Here is a tiny trained network, its code and every weight. The questions are about switching its units off for an input and a target symbol, where a switched-off unit gives its printed mean instead of its output.

import numpy as np


def w(rows, s, z=0):
    codes = np.array(rows[::2]) - 128.0
    scale = np.full(codes.shape[1], s)
    scale[-1] = z or s
    return codes * scale


def softmax(a):
    e = np.exp(a - a.max(-1, keepdims=True))
    return e / e.sum(-1, keepdims=True)


def log_softmax(a):
    a = a - a.max(-1, keepdims=True)
    return a - np.log(np.exp(a).sum(-1, keepdims=True))


def net(x, mask):
    ids = ['αβγζηλπω'.index(c) for c in x.split()]
    T = len(ids)
    res = E[ids] + P[:T]
    u = 0
    for l in range(2):
        r = res
        for j in range(3):
            rows = slice(4 * j, 4 * j + 4)
            q, k, v = (r @ M[l][rows].T for M in (Q, K, V))
            z = softmax(np.where(np.tri(T) > 0, q @ k.T / 4**0.5, -1e9)) @ v
            o = O[l][rows]
            res = res + np.where(mask[u + j], z, o[:, -1]) @ o[:, :-1]
        u += 3
    return log_softmax(res[-1] @ U[:, :-1].T + U[:, -1])


Q, K, V, O = {}, {}, {}, {}
E = w([
[99,133,106,80,199,37,114,80],'α',
[85,147,173,221,52,80,167,116],'β',
[178,174,197,117,127,254,85,61],'γ',
[193,94,177,115,164,95,181,54],'ζ',
[87,129,213,71,199,173,155,137],'η',
[139,201,69,104,146,158,166,44],'λ',
[192,171,139,131,169,114,45,174],'π',
[164,121,93,119,193,119,203,190],'ω',
],0.0096)
P = w([
[162,255,86,87,124,156,142,129],'0',
[91,155,89,213,210,149,112,107],'1',
[102,134,101,187,168,148,96,122],'2',
[107,131,95,168,131,138,104,128],'3',
[107,135,92,154,97,144,106,135],'4',
[112,133,89,137,72,140,115,146],'5',
[120,134,83,128,52,130,118,148],'6',
],0.0061)
Q[0] = w([
[148,107,123,139,159,147,121,105],'0.h1',
[95,83,147,112,76,125,75,139],'0.h1',
[57,123,144,127,92,145,102,156],'0.h1',
[108,164,141,176,109,109,143,116],'0.h1',
[121,135,144,144,133,130,138,123],'0.h2',
[128,152,135,143,162,123,123,122],'0.h2',
[124,119,115,147,139,133,123,122],'0.h2',
[144,125,138,62,66,115,132,146],'0.h2',
[128,191,134,251,54,87,123,147],'0.h3',
[130,128,116,72,133,127,106,204],'0.h3',
[178,169,143,222,64,145,227,159],'0.h3',
[188,177,134,113,96,107,127,75],'0.h3',
],0.022)
K[0] = w([
[152,114,102,94,133,114,92,127],'0.h1',
[101,166,148,161,87,110,119,126],'0.h1',
[93,177,157,177,152,108,151,137],'0.h1',
[132,187,186,125,157,153,193,128],'0.h1',
[135,144,135,131,148,121,119,115],'0.h2',
[138,105,126,126,144,130,126,141],'0.h2',
[131,111,110,117,126,137,126,123],'0.h2',
[111,171,158,149,123,115,148,139],'0.h2',
[198,252,158,173,76,86,142,146],'0.h3',
[80,120,64,119,115,166,78,186],'0.h3',
[245,189,117,159,82,152,224,167],'0.h3',
[182,155,121,107,112,113,97,81],'0.h3',
],0.021)
V[0] = w([
[96,89,121,192,138,147,112,113],'0.h1',
[163,73,110,190,174,148,114,133],'0.h1',
[184,164,173,57,169,100,150,168],'0.h1',
[147,95,73,168,108,145,121,110],'0.h1',
[117,74,140,173,45,139,119,127],'0.h2',
[51,65,125,251,40,129,116,151],'0.h2',
[37,130,103,125,2,89,121,150],'0.h2',
[133,119,119,55,70,91,115,122],'0.h2',
[118,179,178,110,130,108,49,189],'0.h3',
[72,131,159,162,66,143,109,82],'0.h3',
[113,104,37,184,110,136,172,206],'0.h3',
[90,152,76,126,107,214,126,104],'0.h3',
],0.0083)
O[0] = w([
[119,163,172,186,180,105,177,143,105],'0.h1',
[149,181,152,126,193,122,147,168,138],'0.h1',
[168,96,93,44,110,133,58,111,179],'0.h1',
[118,162,123,139,130,151,147,164,118],'0.h1',
[87,77,105,181,154,160,96,94,55],'0.h2',
[104,87,97,234,253,141,81,62,17],'0.h2',
[109,92,31,160,172,194,105,110,2],'0.h2',
[102,101,84,119,76,189,136,168,79],'0.h2',
[30,72,138,107,140,135,189,106,82],'0.h3',
[165,87,72,157,105,86,171,149,78],'0.h3',
[186,140,184,187,109,183,210,109,68],'0.h3',
[132,178,164,127,165,65,180,101,107],'0.h3',
],0.0064,0.0053)
Q[1] = w([
[124,94,144,145,149,54,138,135],'1.h1',
[221,151,167,149,122,76,120,149],'1.h1',
[142,107,119,192,219,184,113,138],'1.h1',
[116,170,202,91,67,136,149,185],'1.h1',
[69,35,156,197,184,149,149,135],'1.h2',
[96,97,166,59,90,162,137,154],'1.h2',
[81,81,81,180,127,189,106,120],'1.h2',
[141,146,123,139,83,95,140,86],'1.h2',
[113,165,149,116,100,89,136,235],'1.h3',
[96,72,76,110,252,182,110,152],'1.h3',
[123,118,110,160,148,106,40,135],'1.h3',
[69,155,177,80,74,74,129,105],'1.h3',
],0.03)
K[1] = w([
[117,43,136,110,140,55,135,162],'1.h1',
[179,45,102,195,63,119,115,166],'1.h1',
[205,123,165,43,218,180,102,183],'1.h1',
[52,112,189,197,54,170,151,149],'1.h1',
[162,46,199,95,214,178,83,145],'1.h2',
[44,120,148,156,185,130,127,149],'1.h2',
[180,113,191,115,146,115,24,139],'1.h2',
[108,127,178,115,46,140,163,118],'1.h2',
[62,159,128,193,79,110,121,240],'1.h3',
[93,147,68,48,251,200,125,157],'1.h3',
[139,147,107,108,136,102,34,135],'1.h3',
[31,119,169,139,73,73,136,86],'1.h3',
],0.026)
V[1] = w([
[141,67,57,114,167,20,127,108],'1.h1',
[167,211,129,127,195,175,110,78],'1.h1',
[74,202,78,165,134,106,169,97],'1.h1',
[164,182,67,127,112,85,116,141],'1.h1',
[160,109,126,119,174,96,97,125],'1.h2',
[170,131,109,101,156,141,113,150],'1.h2',
[157,129,112,104,149,151,116,77],'1.h2',
[101,172,166,119,154,161,108,100],'1.h2',
[195,158,152,113,109,105,132,15],'1.h3',
[186,170,84,127,183,89,166,221],'1.h3',
[205,176,137,205,83,167,6,153],'1.h3',
[62,170,84,105,156,69,25,137],'1.h3',
],0.02)
O[1] = w([
[199,123,98,112,99,57,191,158,81],'1.h1',
[89,142,107,68,79,176,120,116,126],'1.h1',
[37,152,63,147,93,94,145,108,124],'1.h1',
[136,226,90,138,147,137,134,139,201],'1.h1',
[96,139,98,133,86,119,157,105,86],'1.h2',
[79,129,111,165,122,100,137,118,141],'1.h2',
[119,96,137,149,90,119,136,97,123],'1.h2',
[144,139,148,175,92,159,105,120,142],'1.h2',
[143,8,108,116,141,111,150,73,253],'1.h3',
[94,168,94,154,209,116,174,178,158],'1.h3',
[186,156,141,164,153,221,220,46,145],'1.h3',
[194,202,119,180,150,86,69,57,121],'1.h3',
],0.014,0.015)
U = w([
[133,138,107,110,121,66,107,124,67],'α',
[58,61,145,237,155,84,135,61,58],'β',
[113,97,180,87,104,202,96,73,47],'γ',
[177,48,188,92,130,97,163,106,130],'ζ',
[117,109,197,102,88,116,68,141,193],'η',
[119,170,76,31,3,159,141,91,254],'λ',
[165,177,193,128,137,145,118,89,142],'π',
[96,120,141,109,165,134,152,155,84],'ω',
],0.0051,0.0059)

Each question gives the input, a string of symbols that net reads in full, and the target symbol t.
The units are the heads (4 rows each of Q, K, V and O). Each row of codes is followed by its name. A weight is (code - 128) times the scale printed after its matrix; where a second scale follows, it is the last column's (O and U).
mask holds one flag per head, layer by layer. A switched-off head (its flag False) gives its mean, the last column of its rows in O, instead of its output. The means were averaged over made-up inputs and are rounded, as every weight is.
A unit's drop is (log p(t) with every unit on - log p(t) with that unit switched off) / (log p(t) with every unit on - log p(t) with every unit switched off).
The circuit of an input: a set's keep is (log p(t) with only the set's units on - log p(t) with every unit switched off) / (log p(t) with every unit on - log p(t) with every unit switched off). Starting from all 6 units, units are removed one at a time, each time the one whose removal leaves the highest keep (on an exact tie, the one counted first), for as long as the keep stays at least 0.8.
circuit, biggest first: the units of the circuit, biggest drop first
most important unit: the unit with the biggest drop
which heads matter: for each layer, one digit per head in row order, 1 if its drop is at least 0.15 and else 0, layers parted by /
input ω ω β, target γ: which heads matter	001 / 101
input π ω β, target η: which heads matter	001 / 011
input λ β ω, target β: most important unit	1.h1
input ζ ζ π ω η, target η: circuit, biggest first	1.h3, 0.h3
input α ζ β, target ω: circuit, biggest first	0.h3, 1.h3, 1.h2, 0.h1
input ζ ζ ω β β ζ ω, target ω: circuit, biggest first	0.h2, 1.h3, 0.h3
input π ω β ζ, target η: circuit, biggest first	0.h3, 1.h3
input β β ζ β λ α, target λ: circuit, biggest first	0.h2, 1.h1
input ζ ζ β β λ η β, target π: which heads matter	101 / 101
input η ζ β λ, target ζ: which heads matter	101 / 101
input β ζ ω π, target λ: which heads matter	011 / 101
input λ β ω ζ ζ, target β: circuit, biggest first	0.h2, 1.h1
input γ π ζ β π ζ, target α: which heads matter	001 / 101
input ζ β ζ λ, target π: which heads matter	001 / 001
input ζ ζ ζ β, target π: circuit, biggest first	1.h3, 0.h3
input β ζ ζ α ζ ζ, target λ: circuit, biggest first	0.h2, 1.h1
input ω β ζ β π, target π: most important unit	0.h2
input β β ζ β, target λ: which heads matter	110 / 111
input γ β η ζ π, target α: circuit, biggest first	0.h3, 1.h1, 1.h3
input ζ λ ζ ζ ζ, target ζ: most important unit	1.h1
input ω ζ ζ ζ λ, target λ: which heads matter	000 / 100
input ζ ζ π π ω, target ω: circuit, biggest first	1.h3, 0.h3
input ω ζ ζ β λ γ, target γ: circuit, biggest first	0.h3, 1.h1, 1.h3
input ω ζ ζ β ζ η, target γ: circuit, biggest first	0.h3, 1.h3, 1.h1
input α β β ζ, target ζ: which heads matter	010 / 100
input ζ π β β β π α, target π: which heads matter	000 / 101
